Here is a tiny trained network, its code and every weight. The questions are about switching its units off for an input and a class, where a switched-off unit gives its printed mean instead of its output.

import numpy as np


def w(rows, s, z=0):
    codes = np.array(rows[::2]) - 128.0
    scale = np.full(codes.shape[1], s)
    scale[-1] = z or s
    return codes * scale


def f(y):
    return np.maximum(y, 0)


def log_softmax(a):
    a = a - a.max(-1, keepdims=True)
    return a - np.log(np.exp(a).sum(-1, keepdims=True))


def net(x, mask):
    res = np.array(x, float).reshape(1, 4) / 4 @ E
    y = f(res @ A[0][:, :-1].T + A[0][:, -1])
    res = res + np.where(mask, y, B[0][:, -1]) @ B[0][:, :-1]
    return log_softmax(res[-1] @ U[:, :-1].T + U[:, -1])


A, B = {}, {}
E = w([
[154,41,189,168,156,189,122,141],'x0',
[179,149,58,125,112,225,120,136],'x1',
[75,124,109,159,115,143,155,252],'x2',
[125,123,122,130,129,125,126,126],'x3',
],0.013)
A[0] = w([
[133,106,123,124,112,170,132,121,80],'neuron 0',
[111,120,144,128,140,38,124,77,239],'neuron 1',
[150,210,104,99,121,87,123,17,253],'neuron 2',
[133,88,111,121,108,157,152,120,81],'neuron 3',
[134,91,187,130,138,80,117,154,155],'neuron 4',
[144,100,101,114,162,220,135,124,46],'neuron 5',
[110,68,179,143,127,108,118,130,166],'neuron 6',
[187,108,95,143,119,207,112,141,42],'neuron 7',
[164,67,193,139,134,179,134,24,145],'neuron 8',
[97,55,129,150,138,164,124,229,71],'neuron 9',
[165,105,159,138,135,140,109,86,125],'neuron 10',
[124,128,97,128,125,178,137,199,90],'neuron 11',
[142,146,66,135,124,207,117,117,156],'neuron 12',
[161,210,7,118,120,177,109,124,120],'neuron 13',
[100,162,136,119,130,60,126,128,199],'neuron 14',
[84,195,61,127,120,78,135,233,148],'neuron 15',
],0.015,0.0049)
B[0] = w([
[164,169,110,138,128,117,112,147,157],'neuron 0',
[109,162,252,85,104,130,137,173,217],'neuron 1',
[148,145,145,235,106,41,165,53,254],'neuron 2',
[133,167,135,140,145,135,116,129,152],'neuron 3',
[122,90,87,163,164,112,144,162,184],'neuron 4',
[186,166,129,159,86,125,74,145,195],'neuron 5',
[112,90,134,136,161,128,168,172,187],'neuron 6',
[174,157,144,162,70,140,55,129,205],'neuron 7',
[163,82,156,55,177,159,79,146,233],'neuron 8',
[111,147,134,237,134,120,184,147,234],'neuron 9',
[145,132,112,84,160,138,111,152,180],'neuron 10',
[82,154,184,129,83,184,155,128,201],'neuron 11',
[178,164,94,110,116,130,138,28,207],'neuron 12',
[70,85,123,113,169,172,226,52,225],'neuron 13',
[140,165,124,152,99,87,61,149,192],'neuron 14',
[102,129,61,50,64,129,59,179,226],'neuron 15',
],0.029,0.019)
U = w([
[152,253,212,229,56,121,147,125,252],'0',
[161,61,159,59,244,124,112,172,138],'1',
[76,159,68,63,88,68,39,201,201],'2',
[80,103,101,230,170,150,254,203,48],'3',
[158,134,113,153,163,101,241,13,83],'4',
[246,153,107,86,168,200,43,70,58],'5',
[70,158,10,60,83,218,196,91,111],'6',
],0.0062,0.0026)

Each question gives the input, the list of numbers given to net, and the class t.
The units are the neurons (one row each of A and B). Each row of codes is followed by its name. A weight is (code - 128) times the scale printed after its matrix; where a second scale follows, it is the last column's (A, B and U).
mask holds one flag per neuron, in row order. A switched-off neuron (its flag False) gives its mean, the last column of its row in B, instead of its output. The means were averaged over made-up inputs and are rounded, as every weight is.
A unit's drop is (log p(t) with every unit on - log p(t) with that unit switched off) / (log p(t) with every unit on - log p(t) with every unit switched off).
most important unit: the unit with the biggest drop
k most important neurons: the k neurons with the biggest drops, biggest first
drop when u is switched off: that unit's drop, to one decimal
input [-6,-4,2,-7], class 2: most important unit : neuron 15
input [-1,-1,5,-8], class 2: 2 most important neurons : (neuron 15; neuron 13)
input [-7,0,2,-1], class 2: 2 most important neurons : (neuron 15; neuron 14)
input [-8,1,0,2], class 4: 3 most important neurons : (neuron 2; neuron 13; neuron 7)
input [-4,-6,1,1], class 2: 2 most important neurons : (neuron 15; neuron 9)
input [0,5,2,-5], class 6: 3 most important neurons : (neuron 2; neuron 13; neuron 1)
input [0,1,3,-6], class 6: 2 most important neurons : (neuron 2; neuron 1)
input [6,-4,0,3], class 1: 2 most important neurons : (neuron 8; neuron 2)
input [-8,3,-2,5], class 4: drop when neuron 13 is switched off : 0.3
input [1,0,6,-3], class 3: drop when neuron 7 is switched off : 0.1
input [-6,-5,2,-4], class 2: drop when neuron 15 is switched off : 0.5
